Each row has a name. After each piece below comes the name of the row it's from, unless a question asks for something else. Each question is about the rows just above it. Places in a row count from 1.

  7  -8 -30  -1 -11   3 -18  40  10  15   4 -27  -4 -27  10   9   0  14 -11  -8   1  -7  -8  29   9   8 -20  16 -25   3 : <60>
  7  -6  10  -1  -6   3 -18  40  -6  15   4  10  -4 -27  10   9   0  14  10  -8   1  33  -6   5   7 -10  20  10   1 -30 : <127>
  2 -12 -19 -20 -19  -6 -19  -2   2   2  13  -9 -12 -19   5   8   3   4 -12  -2   4  -1  -6  -1   0   6  -3  24 -19  -3 : <5>
 -2 -19 -39 -13 -14  -7 -12  51   6   2  14 -13  -6 -17   2  -1   5   6  -9  -2  -3  -4   0   8   0   3  -5  20 -21   3 : <135>
  2 -12 -35 -20 -10  -6 -12  48   2   2  13  -9 -12 -19   5   8 -13   4 -12  -2  -8  -1  -6  -1   0   6  -3  24 -19  -3 : <131>
Which entry of <135> is missing from  -2   2  -9  -6   6  14  -2 -12  -1   8   3  51 -17   3  -5  -3  20 -14   0 -13   5   6  -4   2 -19   0  -7 -21 -13? : -39
Count of -19 in <5>: : 5
-5 is at row and place : <135>, 27
<127> without one entry, shuffled:  10   1 -27  -6   7  10  -8  10  -6   3  -6   1   5  20  15  -1  -6   7  14  33   9 -18  10 -10  -4  10   4 -30  40. Gone: : 0
Count of -6 in <127>: : 4
Which entry of <5> is missing from   4  -2   8  -3  -1  -1   2  -6  13 -12   6 -20  -9 -19 -19   0 -19  -3  24 -19   3  -6  -2 -12   2   2   4 -12 -19? : 5
<135> without one entry, shuffled:   2 -21 -14  -7  -9   3  -3  -2   3 -12 -17  -2   0 -13 -39  20   5  -5  -4   2  -1   8 -13  51   6 -19   0  14   6. Gone: : -6

 22  -2 -28 -25  <139>
 3 -5 10  9  <57>
  1  15   1 -43  <83>
-20 -42 -42 -20  <78>
<57> without one entry, shuffled: -5  9  3. Gone: : 10
Times 1 occurs in <83>: : 2
Times -41 occurs in <78>: : 0
Where in the named rows is 9? : <57>, 4
<139> without one entry, shuffled: -28  22  -2. Gone: : -25

  9 -13  17  17 -19  24  23 -42 = <138>
-19 -13  17  17 -19  21 -19 -42 = <140>
 22  23 -10  33  32 -11  15 -31 = <122>
  1  27 -42   6  11   1  16 -14 = <11>
  3   6 -32   4  34 -24 -32  13 = <79>
  8  13 -41  14  28 -11  34 -12 = <49>
Row and place of 33 in the named rows: : <122>, 4
22 is at row and place : <122>, 1
How many times does <140> hold -19? : 3
<138> without one entry, shuffled:  23  17   9 -19 -42 -13  17. Gone: : 24
Times 6 occurs in <79>: : 1
Shuffled <49> with one entry gone: -12  13   8 -11  34  28 -41, missing : 14
Which entry of <122> is missing from -31  33  32  23 -10 -11  15? : 22

 50  10 -18 -11 -16 -31 -30 -10 -15 -30 -22 = <89>
 49 -22 -18   3 -16 -31 -30 -30 -15 -19 -11 = <87>
 50  -9   0  -9 -16 -31 -30 -10 -37 -30 -22 = <51>
 50 -22 -35 -34 -15 -22 -14  -7 -15 -30 -22 = <77>
Which row holds  49 -22 -18   3 -16 -31 -30 -30 -15 -19 -11? : <87>
Shuffled <51> with one entry gone:  -9 -22 -31 -30  50  -9 -30 -16   0 -37, missing : -10
Times -16 occurs in <77>: : 0

-27 -13   3  39  -4 -13   7 -27 -25  16  30  39 -29 -35 -33  18  26 -13 -47 -12  21 -29 = <80>
-42   8   1 -30 -28 -13 -19 -18 -40   6  40  29 -42  -4 -36  -9  31  12 -36 -29  33 -29 = <23>
 -1   3  12   3 -10  -1  -5   7   7   2 -31   3  -8  -9  10  16 -20 -28  -5   7 -21 -16 = <108>
<23> without one entry, shuffled: -42  31 -18 -36 -30 -28 -13 -29  40   8  -4 -19   1 -29  33  29 -42   6  12 -36 -40. Gone: : -9
-12 is at row and place : <80>, 20
<23> without one entry, shuffled: -42   6 -36 -36  40  31  -9 -18 -29  -4  12 -19 -13 -42  29 -28 -40 -29 -30   8   1. Gone: : 33

 -7  -3 -10 -16  -4 -10  22  14 -11 -21 -21  10  -2 = <179>
 -4 -19  -1   6   6 -14  16  -7  15 -16  10 -20  19 = <45>
 -9   8 -24 -15  -8  -4 -16  -3  -8  -2 -25  -2  -2 = <132>
-17   3  15 -42  20  -6 -13   3   3   3  -6  -6   3 = <172>
 -5 -12 -14 -25 -11 -18  13  19   1  -4  -4  -5   0 = <76>
 -8   1   7 -24  16  10  -8 -20  12 -13   0 -20   7 = <42>
 -6  -3  19   8  28   9 -27 -24  17 -33  29 -27   9 = <152>
 -7  -3 -10 -16 -14 -10  22  14  -4 -12  -8  -1 -11 = <33>
-13   3   8 -35  14  12  -9 -25   8  -5  -6 -18   6 = <7>
Where in the named rows is -19? : <45>, 2
How many times does <172> hold -6? : 3
Shuffled <7> with one entry gone:  -5  12 -18   8 -35   6 -13   3  -6  -9   8  14, missing : -25
<33> without one entry, shuffled: -16  -1  -8  22  -7 -14 -12  -3 -10  -4 -11 -10. Gone: : 14
How many times does <132> hold -8? : 2
q: -17   3  15 -42  20  -6 -13   3   3   3  -6  -6   3 : <172>

  1   9 -23 -11 -13 -21 -16  33 -11 -11  19  -3   7  10 -12  -4  23  -4   7 -14 -20 -14  <62>
  3 -16  -8   8  24   1  21 -52   8  18 -38  13  19 -12   1  18  28  -7   0  13  13 -41  <115>
 18 -12  14 -11   0  -3   4  -1   4  -3  -5  -5   5  -1   7  -9  31 -16   9  -3 -40 -23  <43>
Where in the named rows is -9? : <43>, 16
Where in the named rows is -41? : <115>, 22
-20 is at row and place : <62>, 21
<43> without one entry, shuffled:   5  31 -12  -3  -5  -1  14   9   7  -3   0   4 -16  -9  -5  18  -3  -1 -11 -23   4. Gone: : -40

  8  30 -21   1   2  10  26  29  22  -5 -12  30   3  20 : <41>
 21  23  41  36   4  20  -2  10 -31  25  38 -29 -31  10 : <81>
-14 -15  11   0  20 -12 -24 -22 -20   9  26 -27 -18 -18 : <55>
-11 -22 -21 -29 -17 -13   6   1  28 -24 -42  28  35  -5 : <36>
 -9 -32 -25 -31 -28 -13   3   5  26 -26 -48  26  42  -8 : <52>
-22 -12 -11 -10  31 -17 -17 -27  -4   3  12 -11 -16 -15 : <106>
Which entry of <36> is missing from -21  35  -5 -11 -29 -42 -24   1 -13  28  28 -17   6? : -22
Shuffled <55> with one entry gone: -27 -14 -15   0  20  26  11 -18 -24 -18 -22   9 -12, missing : -20
-48 is at row and place : <52>, 11
11 is at row and place : <55>, 3

 -6  11 -27  -2 -21  14 -35  -8  20 = <142>
 20 -18 -19 -21  30 -49 -47  -4   2 = <54>
 19  -3  24   1  -9  10 -15 -19  12 = <31>
 15   1 -16 -11   7   5   5  40  -4 = <27>
-22  10 -34  36 -35  34 -16  17 -17 = <38>
 21 -18  -3  -8  40  -3  32  -3 -15 = <102>
 15   1 -15 -11   7   5   5  20  -4 = <56>
-32  -2 -46  16 -49   3 -45 -11 -19 = <13>
  0 -16 -16 -16 -16   0   0   0 -12 = <203>
 21 -18  -3  -8  40 -46  12   5  -4 = <30>
 18  -3 -42 -10  36  -4 -10   0  19 = <192>
-45 is at row and place : <13>, 7
Where in the named rows is 3? : <13>, 6
-34 is at row and place : <38>, 3
Which entry of <203> is missing from   0 -16   0   0 -16 -16 -16   0? : -12
Shuffled <54> with one entry gone:  20 -21 -49 -19  30  -4 -47   2, missing : -18
Times -15 occurs in <102>: : 1
Count of -16 in <203>: : 4

